Below is a small trained network, with its code and all its weights. Each question gives an input and a class and asks what happens when units are switched off, that is, made to give their printed mean instead of their output.

import numpy as np


def w(rows, s, z=0):
    codes = np.array(rows[::2]) - 128.0
    scale = np.full(codes.shape[1], s)
    scale[-1] = z or s
    return codes * scale


def f(y):
    return np.maximum(y, 0)


def log_softmax(a):
    a = a - a.max(-1, keepdims=True)
    return a - np.log(np.exp(a).sum(-1, keepdims=True))


def net(x, mask):
    res = np.array(x, float).reshape(1, 5) / 4 @ E
    y = f(res @ A[0][:, :-1].T + A[0][:, -1])
    res = res + np.where(mask, y, B[0][:, -1]) @ B[0][:, :-1]
    return log_softmax(res[-1] @ U[:, :-1].T + U[:, -1])


A, B = {}, {}
E = w([
[90,199,103,124],'x0',
[63,119,204,159],'x1',
[127,127,129,129],'x2',
[110,137,164,63],'x3',
[249,179,185,143],'x4',
],0.012)
A[0] = w([
[187,48,172,140,97],'N0',
[117,139,156,169,3],'N1',
[163,145,99,253,71],'N2',
[149,150,188,39,108],'N3',
[118,141,192,159,86],'N4',
[200,184,193,151,28],'N5',
[102,155,171,165,45],'N6',
[193,145,77,70,89],'N7',
[106,134,211,151,46],'N8',
[122,141,163,88,87],'N9',
[132,135,138,69,43],'N10',
[120,254,126,160,81],'N11',
],0.019,0.0055)
B[0] = w([
[186,153,135,8,214],'N0',
[147,117,121,166,145],'N1',
[58,202,241,201,213],'N2',
[93,161,239,182,208],'N3',
[158,140,101,170,185],'N4',
[37,74,57,124,248],'N5',
[161,148,85,154,170],'N6',
[189,122,62,196,210],'N7',
[176,140,45,157,195],'N8',
[114,110,184,144,163],'N9',
[72,229,142,155,152],'N10',
[192,130,134,3,220],'N11',
],0.023,0.013)
U = w([
[201,72,65,195,79],'0',
[108,90,172,157,119],'1',
[24,1,40,89,117],'2',
[177,82,124,44,87],'3',
[149,61,123,135,254],'4',
],0.0088,0.013)

Each question gives the input, the list of numbers given to net, and the class t.
The units are the neurons (one row each of A and B). Each row of codes is followed by its name. A weight is (code - 128) times the scale printed after its matrix; where a second scale follows, it is the last column's (A, B and U).
mask holds one flag per neuron, in row order. A switched-off neuron (its flag False) gives its mean, the last column of its row in B, instead of its output. The means were averaged over made-up inputs and are rounded, as every weight is.
A unit's drop is (log p(t) with every unit on - log p(t) with that unit switched off) / (log p(t) with every unit on - log p(t) with every unit switched off).
The circuit of an input: a set's keep is (log p(t) with only the set's units on - log p(t) with every unit switched off) / (log p(t) with every unit on - log p(t) with every unit switched off). Starting from all 12 units, units are removed one at a time, each time the one whose removal leaves the highest keep (on an exact tie, the one counted first), for as long as the keep stays at least 0.8.
circuit, biggest first: the units of the circuit, biggest drop first
most important unit: the unit with the biggest drop
k most important neurons: the k neurons with the biggest drops, biggest first
drop of u: that unit's drop, to one decimal
input [-3,8,0,7,-3], class 0: most important unit => N8
input [1,3,0,-7,8], class 2: 2 most important neurons => (N5, N3)
input [-7,-4,1,7,8], class 2: 3 most important neurons => (N5, N2, N11)
input [6,-4,2,7,-4], class 1: circuit, biggest first => (N0, N10)
input [0,-1,-3,4,0], class 1: circuit, biggest first => (N11, N3)
input [-6,-2,1,8,2], class 1: 2 most important neurons => (N3, N11)
input [4,-3,-7,7,5], class 1: 2 most important neurons => (N3, N10)
input [2,-7,6,5,0], class 0: 2 most important neurons => (N7, N2)
input [-7,7,0,6,-4], class 0: 2 most important neurons => (N8, N11)
input [8,2,-5,2,8], class 2: 2 most important neurons => (N5, N0)
input [-4,0,2,1,-1], class 3: 2 most important neurons => (N5, N2)
input [-4,1,1,6,-5], class 1: circuit, biggest first => (N5, N11)
input [-7,8,0,7,-1], class 0: 3 most important neurons => (N8, N4, N11)
input [4,7,7,7,-4], class 0: 3 most important neurons => (N8, N2, N6)
input [6,-8,7,5,-6], class 0: most important unit => N5
input [-3,-5,-2,4,2], class 0: 2 most important neurons => (N7, N2)
input [-8,-1,-5,0,4], class 3: drop of N0 => 3.5
input [-1,-2,-1,1,-3], class 2: drop of N6 => 0.2
input [-7,4,-3,1,5], class 3: drop of N0 => 4.5
input [5,-5,7,8,6], class 1: circuit, biggest first => (N3)
